Below are the code and all the weights of a small trained network. Each question names an input and a class and asks about switching units off, where a switched-off unit gives its printed mean instead of its output.

import numpy as np


def w(rows, s, z=0):
    codes = np.array(rows[::2]) - 128.0
    scale = np.full(codes.shape[1], s)
    scale[-1] = z or s
    return codes * scale


def f(y):
    return y / 2 * (1 + np.tanh(0.7978845608 * (y + 0.044715 * y**3)))


def log_softmax(a):
    a = a - a.max(-1, keepdims=True)
    return a - np.log(np.exp(a).sum(-1, keepdims=True))


def net(x, mask):
    res = np.array(x, float).reshape(1, 7) / 4 @ E
    y = f(res @ A[0][:, :-1].T + A[0][:, -1])
    res = res + np.where(mask, y, B[0][:, -1]) @ B[0][:, :-1]
    return log_softmax(res[-1] @ U[:, :-1].T + U[:, -1])


A, B = {}, {}
E = w([
[194,254,175,74,42],'x0',
[240,128,18,206,106],'x1',
[130,126,126,126,128],'x2',
[129,127,130,128,129],'x3',
[18,164,73,177,53],'x4',
[110,170,16,16,186],'x5',
[143,36,113,48,25],'x6',
],0.0063)
A[0] = w([
[77,52,85,165,182,56],'N1',
[102,33,99,129,220,64],'N2',
[194,144,52,166,91,101],'N3',
[178,207,164,99,80,48],'N4',
[119,165,65,69,163,74],'N5',
[126,35,117,80,52,69],'N6',
[215,126,198,81,200,76],'N7',
[169,255,133,69,109,148],'N8',
[146,112,209,203,80,52],'N9',
[114,184,57,62,155,68],'N10',
[30,180,82,170,59,118],'N11',
[140,146,75,68,115,58],'N12',
[110,32,110,147,166,95],'N13',
[142,110,209,202,87,51],'N14',
[120,116,152,128,147,67],'N15',
[191,97,47,201,82,85],'N16',
[115,41,102,99,34,91],'N17',
[61,156,93,152,71,70],'N18',
[165,197,149,97,83,3],'N19',
[161,198,165,84,78,76],'N20',
[141,99,178,193,92,100],'N21',
[144,108,189,189,97,125],'N22',
[80,213,130,223,195,117],'N23',
[123,199,121,185,214,91],'N24',
[110,110,206,60,171,100],'N25',
[66,125,191,84,126,86],'N26',
[29,143,176,104,108,109],'N27',
[138,177,163,169,235,110],'N28',
[67,119,189,85,132,64],'N29',
],0.0088,0.006)
B[0] = w([
[103,151,139,175,80,198],'N1',
[96,141,108,202,47,216],'N2',
[130,189,162,165,220,194],'N3',
[93,142,125,179,80,173],'N4',
[89,78,48,105,144,177],'N5',
[153,198,155,76,104,194],'N6',
[183,56,100,152,96,195],'N7',
[84,99,138,175,85,255],'N8',
[74,92,30,84,159,188],'N9',
[86,74,48,99,161,189],'N10',
[254,11,124,153,115,242],'N11',
[104,145,102,106,148,146],'N12',
[111,169,143,158,50,200],'N13',
[89,110,34,93,146,184],'N14',
[144,150,84,129,118,112],'N15',
[126,194,165,149,200,212],'N16',
[164,176,168,62,109,209],'N17',
[167,101,108,134,118,169],'N18',
[102,196,96,181,56,142],'N19',
[98,140,127,175,98,182],'N20',
[90,125,65,97,151,182],'N21',
[89,97,57,83,151,197],'N22',
[158,169,178,49,85,240],'N23',
[136,154,149,62,99,199],'N24',
[180,143,121,172,164,195],'N25',
[151,207,111,174,193,193],'N26',
[173,145,131,169,187,229],'N27',
[154,137,130,93,85,211],'N28',
[151,203,93,157,184,178],'N29',
],0.01,0.005)
U = w([
[45,157,124,236,41,100],'0',
[43,80,34,69,190,112],'1',
[168,215,139,193,254,98],'2',
[172,182,161,12,72,96],'3',
[124,91,153,141,138,251],'4',
[253,10,114,177,104,104],'5',
],0.0099,0.015)

Each question gives the input, the list of numbers given to net, and the class t.
The units are the neurons (one row each of A and B). Each row of codes is followed by its name. A weight is (code - 128) times the scale printed after its matrix; where a second scale follows, it is the last column's (A, B and U).
mask holds one flag per neuron, in row order. A switched-off neuron (its flag False) gives its mean, the last column of its row in B, instead of its output. The means were averaged over made-up inputs and are rounded, as every weight is.
A unit's drop is (log p(t) with every unit on - log p(t) with that unit switched off) / (log p(t) with every unit on - log p(t) with every unit switched off).
The circuit of an input: a set's keep is (log p(t) with only the set's units on - log p(t) with every unit switched off) / (log p(t) with every unit on - log p(t) with every unit switched off). Starting from the 12 units with the biggest drops (on a tie, the unit counted first), units are removed one at a time, each time the one whose removal leaves the highest keep (on an exact tie, the one counted first), for as long as the keep stays at least 0.8.
units of the circuit, in order: the units of the circuit, biggest drop first
unit that matters most: the unit with the biggest drop
top k neurons: the k neurons with the biggest drops, biggest first
input [4,-8,-3,4,7,-1,0], class 2: units of the circuit, in order => [N26 N27]
input [4,5,6,5,-8,6,-1], class 5: unit that matters most => N7
input [-4,5,0,-2,-3,-5,-8], class 3: units of the circuit, in order => [N23 N24]
input [-2,6,-7,8,-4,-5,8], class 3: top 2 neurons => [N17 N6]
input [3,-4,2,-5,-3,1,1], class 2: units of the circuit, in order => [N25 N23]
input [-7,2,-5,4,-7,-6,-1], class 0: units of the circuit, in order => [N2 N13]
input [-8,-7,-8,0,8,7,-8], class 0: top 3 neurons => [N2 N1 N13]
input [8,2,-7,1,-3,-3,-8], class 0: top 2 neurons => [N8 N4]
input [8,8,-7,-8,0,-2,-4], class 0: top 3 neurons => [N8 N4 N19]
input [6,-3,8,4,-3,-8,-3], class 1: units of the circuit, in order => [N9 N14]
input [-2,8,5,7,-6,-8,6], class 1: units of the circuit, in order => [N9 N22 N21]
input [-3,8,2,-1,-8,2,8], class 2: top 2 neurons => [N16 N3]
input [7,5,4,3,6,7,-4], class 0: top 3 neurons => [N8 N19 N4]
input [3,6,-5,7,-3,-4,-3], class 2: unit that matters most => N3
input [-1,2,7,8,-8,-5,-8], class 3: units of the circuit, in order => [N23 N28]
input [5,-8,-3,8,5,-7,-6], class 2: top 2 neurons => [N27 N26]
input [6,-4,-6,2,-8,7,6], class 5: top 2 neurons => [N7 N25]
input [1,5,-5,0,2,-3,1], class 2: units of the circuit, in order => [N16 N3]
input [4,-7,8,4,-7,0,-8], class 3: top 2 neurons => [N28 N24]
input [-4,0,-5,2,7,6,7], class 3: unit that matters most => N17
